Below is a small trained network, with its code and all its weights. Each question gives an input and a class and asks what happens when units are switched off, that is, made to give their printed mean instead of their output.

import numpy as np


def w(rows, s, z=0):
    codes = np.array(rows[::2]) - 128.0
    scale = np.full(codes.shape[1], s)
    scale[-1] = z or s
    return codes * scale


def norm(h):
    return h / np.sqrt((h * h).mean(-1, keepdims=True) + 1e-5)


def f(y):
    return y / 2 * (1 + np.tanh(0.7978845608 * (y + 0.044715 * y**3)))


def log_softmax(a):
    a = a - a.max(-1, keepdims=True)
    return a - np.log(np.exp(a).sum(-1, keepdims=True))


def net(x, mask):
    res = np.array(x, float).reshape(1, 5) / 4 @ E
    u = 0
    for l in range(3):
        y = f(norm(res) @ A[l][:, :-1].T + A[l][:, -1])
        res = res + np.where(mask[u : u + 12], y, B[l][:, -1]) @ B[l][:, :-1]
        u += 12
    return log_softmax(norm(res)[-1] @ U[:, :-1].T + U[:, -1])


A, B = {}, {}
E = w([
[94,167,228],'x0',
[2,121,97],'x1',
[135,126,122],'x2',
[123,136,135],'x3',
[128,8,166],'x4',
],0.0077)
A[0] = w([
[112,145,117,2],'L0N1',
[131,50,129,114],'L0N2',
[113,163,224,134],'L0N3',
[121,82,111,121],'L0N4',
[38,125,110,82],'L0N5',
[104,250,41,52],'L0N6',
[165,143,145,99],'L0N7',
[176,136,56,186],'L0N8',
[100,201,77,86],'L0N9',
[173,118,67,92],'L0N10',
[26,126,114,78],'L0N11',
[136,92,67,138],'L0N12',
],0.016,0.0054)
B[0] = w([
[139,122,139,108],'L0N1',
[128,155,230,194],'L0N2',
[60,183,45,230],'L0N3',
[90,128,204,160],'L0N4',
[253,65,43,209],'L0N5',
[184,254,243,253],'L0N6',
[210,86,94,142],'L0N7',
[103,185,103,226],'L0N8',
[141,186,206,199],'L0N9',
[84,109,57,178],'L0N10',
[227,16,59,224],'L0N11',
[38,147,129,191],'L0N12',
],0.0083,0.0063)
A[1] = w([
[163,121,102,24],'L1N1',
[125,90,141,117],'L1N2',
[117,164,83,83],'L1N3',
[123,105,4,161],'L1N4',
[107,114,77,76],'L1N5',
[150,162,106,2],'L1N6',
[148,135,133,8],'L1N7',
[125,169,106,5],'L1N8',
[74,143,204,169],'L1N9',
[126,64,168,75],'L1N10',
[185,117,96,55],'L1N11',
[180,167,167,196],'L1N12',
],0.014,0.0054)
B[1] = w([
[160,90,82,118],'L1N1',
[135,107,215,132],'L1N2',
[169,89,75,153],'L1N3',
[128,115,1,246],'L1N4',
[38,129,87,137],'L1N5',
[118,105,152,123],'L1N6',
[177,116,149,105],'L1N7',
[108,158,200,123],'L1N8',
[106,196,65,207],'L1N9',
[118,131,225,149],'L1N10',
[196,70,133,144],'L1N11',
[182,103,21,253],'L1N12',
],0.0068,0.006)
A[2] = w([
[119,103,143,44],'L2N1',
[117,139,59,195],'L2N2',
[245,136,102,166],'L2N3',
[12,185,130,120],'L2N4',
[146,131,181,39],'L2N5',
[85,179,186,105],'L2N6',
[92,55,199,173],'L2N7',
[67,177,133,161],'L2N8',
[81,133,164,75],'L2N9',
[175,135,129,3],'L2N10',
[40,136,110,51],'L2N11',
[85,167,186,33],'L2N12',
],0.013,0.0048)
B[2] = w([
[122,109,162,111],'L2N1',
[95,89,72,233],'L2N2',
[135,10,142,254],'L2N3',
[140,148,46,195],'L2N4',
[169,179,82,119],'L2N5',
[129,206,94,160],'L2N6',
[173,185,180,161],'L2N7',
[103,168,99,180],'L2N8',
[175,176,108,127],'L2N9',
[140,96,86,120],'L2N10',
[160,135,73,145],'L2N11',
[162,162,124,137],'L2N12',
],0.013,0.0073)
U = w([
[98,107,87,255],'0',
[229,1,66,34],'1',
[142,120,80,120],'2',
[126,204,234,131],'3',
[17,122,18,48],'4',
],0.0078,0.005)

Each question gives the input, the list of numbers given to net, and the class t.
The units are the neurons (one row each of A and B). Each row of codes is followed by its name. A weight is (code - 128) times the scale printed after its matrix; where a second scale follows, it is the last column's (A, B and U).
mask holds one flag per neuron, layer by layer. A switched-off neuron (its flag False) gives its mean, the last column of its row in B, instead of its output. The means were averaged over made-up inputs and are rounded, as every weight is.
A unit's drop is (log p(t) with every unit on - log p(t) with that unit switched off) / (log p(t) with every unit on - log p(t) with every unit switched off).
The circuit of an input: a set's keep is (log p(t) with only the set's units on - log p(t) with every unit switched off) / (log p(t) with every unit on - log p(t) with every unit switched off). Starting from the 12 units with the biggest drops (on a tie, the unit counted first), units are removed one at a time, each time the one whose removal leaves the highest keep (on an exact tie, the one counted first), for as long as the keep stays at least 0.8.
circuit, biggest first: the units of the circuit, biggest drop first
most important unit: the unit with the biggest drop
k most important neurons: the k neurons with the biggest drops, biggest first
k most important neurons of layer l: the k neurons of layer l with the biggest drops, biggest first
drop when u is switched off: that unit's drop, to one decimal
input [-4,4,6,3,-7], class 3: circuit, biggest first : (L0N6)
input [5,-6,5,-3,7], class 3: circuit, biggest first : (L0N5; L2N2; L0N11)
input [-4,5,5,-5,7], class 3: 2 most important neurons : (L0N2; L2N7)
input [5,7,6,-4,-2], class 1: 2 most important neurons : (L0N5; L0N11)
input [8,-6,3,1,5], class 4: circuit, biggest first : (L0N3; L0N11)
input [5,5,-4,-6,7], class 3: circuit, biggest first : (L2N7; L1N12)
input [4,-6,0,-2,-5], class 1: 4 most important neurons : (L0N7; L2N3; L0N12; L1N12)
input [2,8,-7,1,3], class 1: circuit, biggest first : (L0N11; L0N5)
input [6,-3,2,2,-2], class 4: 2 most important neurons of layer 0 : (L0N3; L0N6)
input [2,1,-2,1,4], class 3: 2 most important neurons : (L0N8; L0N6)
input [-5,5,7,-3,-8], class 3: 2 most important neurons : (L0N6; L0N9)
input [6,7,-6,4,8], class 3: 4 most important neurons of layer 2 : (L2N7; L2N3; L2N2; L2N4)
input [-4,-7,4,-3,8], class 3: 2 most important neurons : (L0N6; L0N5)
input [-3,-2,-4,2,7], class 3: most important unit : L0N3
input [-6,-1,-2,-3,-8], class 3: 3 most important neurons of layer 0 : (L0N6; L0N9; L0N3)
input [5,-7,1,6,8], class 3: 2 most important neurons of layer 1 : (L1N4; L1N10)
input [8,8,4,-5,4], class 1: drop when L0N3 is switched off : -0.2
input [-5,7,-5,1,-7], class 1: drop when L0N5 is switched off : 1.0
input [1,7,6,-5,2], class 1: drop when L1N3 is switched off : 0.0
